(in the rows, 128 means zero)
Each row has two labels, one from each of two sets.
[121 133  98 115 162  11 126 140 155 119 133 159 145 110 153 130  52 104
  57 107 118 138  79 137 105 117 147 115 123 123 131] : <20> + parel
[126 125 123 126 131  53 112 124 110  96 130 157 134 105 141 150  83  98
  35 113 128 149 130 126 147 129 131 122 113 127 140] : <20> + bosu
[135 123 121 109 132  91 127 123 140 125 137 138 130 104 120 145  89 153
 116 125 132 116 125 102 116 131 131 123 125 133 133] : <24> + parel
[133 110 122 107  98 100 128 138 167 122 121 139 142 114 121 149  67 135
  73 127 132 132 121 127 114 125 144 121 121 127 139] : <24> + bosu
[114 130 116 113 111  80 126 138 171 138  95 164 137 123 135 143  90 126
  97 119 121 153 140 118 141 124 127 107 125 124 141] : <24> + femu
[123 137 138 138 125  67 124 117 127 107 116 128 143 105 144 139  58 103
  53 109 129 144 116 117 134 128 137 123 130 125 146] : <24> + bosu
[149 113 125 128 122   4 124 130 139 130 114 154 128 116 120 133 123 110
 112 129 133 124 136 130 152 115 119 137 137 120 126] : <20> + parel
[131  94 136 122 132 108 111 124 128 114 129 155 140  92 113 123 102 106
 119 117 144 139 109 111 160 135 132 138 128 118 140] : <20> + bosu
[126 139 149 109 111  54 138 124 130 122 126 138 133 137 134 129  84 111
 107 108 134 131 120 106 131 124 120 123 122 126 155] : <24> + parel
[121 137 118 117 142  72 116 111 160 118 125 152 152  97 148 150  20  94
  50  88 130 158 126 114 121 131 139 127 119 131 148] : <24> + zeme
[113 123 125 150 137  81 112 126 133 127 118 175 133 118 128 138  87  94
  73 117 151 141 137 124 141 125 144 135 127 133 128] : <20> + parel
[ 88 131 112 109  94  96  98 130 162 131 125 147 138 121 134 134 102 105
  87 119 126 157 117 156 165 119 109 116 116 120 140] : <24> + femu
[116 151 123 129 130  52 131 104 143 114 110 112 139 102 160 132  55 107
  56  98 120 149 100 129 124 137 113 141 118  97 147] : <24> + parel
[146 140 129 129 160  65 143 133 121 120 144 138 138 109 130 152  76 116
  92 108 135 129 130 108  97 141 133 129 120 151 139] : <24> + parel
[122 117 125 126 243  59 113 148 143 125 139 153 134  93 135 129  79  86
  87 102 136 125 130 129 134 138 146 135 111 146 129] : <20> + parel
[120 114 132 133 137  91 110 116 106 111 122 174 126 107 132 142  96  85
  81 119 153 120 144 121 150 123 154 137 127 125 139] : <20> + zeme
[160 127 139 122 118  96 136 152 152 127 142 119 132 103 154 133  77 132
 117 119 126 138 134 121 103 131 125 123 112 132 137] : <24> + bosu
[ 94 145 114 123 137   4  97 119 164 111 105 158 170  67 165 149   4  78
   4  72 130 172 138 114 127 137 130 124 114 129 159] : <24> + bosu
[134 140 145 131 136  95 153 126 129 127 103 115 125 126 144 149  99 129
 110 133 125 145 118 123  99 115 123 122 128 143 141] : <24> + parel
[117 122 129 122 115  87 163 128 155 120 125 164 126 113 130 135  92 101
  73 122 110 138 138 111 156 138 112 144 109 130 144] : <20> + zeme
[120 151 122 139 131  47 124 122 140 116 130 136 122 111 164 132  84 104
  68 107 124 145 142 133 144 163 127 125 117 132 128] : <24> + parel
[138 108 127 133 139  75 132 142 114 124 131 145 131 106 130 148  99 106
 126 124 153 121 134 125 132 126 111 140 130 108 120] : <20> + parel
[124 130 124 127 142  51 148 124 150 136 117 141 136  98 136 150  91 104
  74 107 134 143 131 121 115 143 131 120 115 128 133] : <24> + parel
[129 161 132 117 115  38 122 142 171 112 116 126 123 108 136 153  93 104
  72 115  98 135 143 125 108 116 139 115 115 137 139] : <24> + parel
[120 113 114 129 125  59 112 104 147 113 128 151 136  95 130 134  57 109
  89 110 152 133 139 106 144 136 135 129 116 132 143] : <20> + parel

Each row has two labels, one from each of two sets.
[131 117 148 120 100 143 139 129 119 138 144 129 117 144 132 130 126 125
 126 138 126 102 117 140 130 127 135 115 124 133 124] : A + R
[123 128 114 135 149 117 123 112 119 118 108 120 127 119 121 119 183 119
 133 110 126 152 134 120 120 121 116 147 136 117 138] : V + Z
[132 128 152 136 103 154 137 110 122 106 137 117 107 133 122 125 187 114
 131 116 106 112 128 144 139 137 119 134 131 120 159] : A + R
[122 131 141 125 119 140 127 104 131 105 135 126 117 131 127 140 155 104
 126 103 106 116 132 150 142 137 120 143 132 129 151] : N + Z
[121 129 124 127 125 131 130 126 112 129 126 126 128 147 124 114 170 120
 133 113 124 124 127 131 125 118 121 136 128 125 137] : V + Z
[132 123 144 131 134 140 132 125 132 129 129 123 118 126 127 130 136 124
 131 131 116 121 127 136 141 134 131 133 130 116 145] : N + R
[130 126 133 124 113 139 142 123 134 127 128 128 109 124 120 120 132 130
 124 126 115 112 132 140 142 140 120 132 124 120 141] : N + U
[134 128 126 139 147 127 128 131 111 122 131 122 124 118 121 121 134 128
 126 117 136 144 130 124 116 129 119 118 126 132 126] : D + U
[128 126 131 131 132 132 128 116 112 108 127 124 131 136 128 120 189 111
 132  93 120 121 126 134 128 131 120 131 126 128 145] : D + Z
[127 119 152 134 113 144 136 106 120 123 130 118 127 131 133 133 197 114
 126 111 120 118 116 131 120 135 126 131 123 126 138] : V + R
[132 132 136 137 114 146 141 121 118 130 124 115 108 127 121 111 151 133
 127 134 119 120 123 137 137 133 123 129 126 120 148] : A + R
[130 135 122 132 148 138 130 123 119 118 129 126 107 122 120 123 140 117
 122 104 123 128 136 134 138 137 113 129 129 135 145] : A + H
[131 123 140 138 142 134 131 117 109 115 133 116 127 111 118 134 158 117
 123  98 124 137 127 130 112 137 123 127 122 127 121] : D + U
[136 121 142 129 151 127 123 129 120  99 151 125 134 113 122 148  87 119
 124  97 126 129 131 139 124 137 128 117 124 141 127] : A + U
[128 129 150 132 118 153 132 119 113 123 132 112 112 130 121 121 169 118
 130 116 105 122 127 136 141 130 121 133 131 125 151] : A + R
[125 128 142 132 128 146 134 116 125 133 127 119 132 136 116 130 185 119
 127 113 120 126 128 114 115 128 129 129 127 126 130] : D + S
[134 132 149 133 103 140 132 106 130 108 134 116 110 123 124 138 144 120
 129 133 108 119 130 141 145 138 117 135 132 118 151] : N + S
[130 129 137 134 126 135 122 112 128 109 132 152 114 127 126 131 155 110
 129  99 102 114 133 149 149 138 113 149 133 120 157] : N + Z
[133 126 144 130 122 140 133 106 115 101 141 118 112 115 118 137 126 120
 117 109 115 114 129 144 132 143 120 125 125 133 146] : A + U
[128 123 143 127 114 128 131 113 131 114 133 129 118 115 127 141 126 118
 126 126 114 124 128 143 138 137 127 133 131 126 140] : N + R
[124 137 135 132 106 141 139  96 129 133 115 119 117 120 119 129 187 130
 125 138 120 128 131 120 112 131 121 136 130 119 135] : V + S
[125 125 131 126 131 136 129 128 114 135 124 121 125 143 139 115 173 121
 124 109 125 126 121 117 127 123 128 137 128 130 134] : V + Z
[128 136 124 136 121 127 121 109 128 104 120 123 116 121 112 127 147 124
 139 115 113 133 136 143 148 138 110 150 135 116 159] : N + Z
[129 118 148 124  86 154 146 117 131 140 130 124 111 139 131 122 163 127
 128 141 106  99 118 142 145 139 129 134 125 118 150] : N + R
[132 128 154 131 115 149 132 114 123 109 145 117 102 130 125 134 158 114
 125 107 107 111 128 144 142 137 123 134 131 126 154] : A + R
[122 121 131 126 129 133 142 116 125 123 120 118 122 125 123 110 178 120
 125 106 121 128 127 129 121 125 124 131 124 121 134] : V + U
[129 122 142 134 118 154 138 116 120 126 121 117 116 135 127 118 208 108
 128 105 111 121 123 122 127 141 123 136 129 116 144] : D + R
[127 123 140 125  97 147 141 115 138 129 126 123 111 133 130 127 155 122
 129 143 110 115 127 141 143 136 125 134 133 119 142] : N + R
[130 138 138 129 116 137 126 100 119 104 123 118 112 128 117 119 158 119
 131 115 112 123 130 141 142 132 108 145 134 125 161] : A + Z
[129 114 156 131 124 153 134 124 115 127 139 119 133 137 130 135 183 107
 121 112 121 110 120 129 122 131 134 120 125 131 131] : D + R
[125 132 124 135 136 123 137 114 125 121 119 120 130 118 119 119 160 130
 126 121 121 139 133 120 112 128 122 132 127 118 131] : V + U
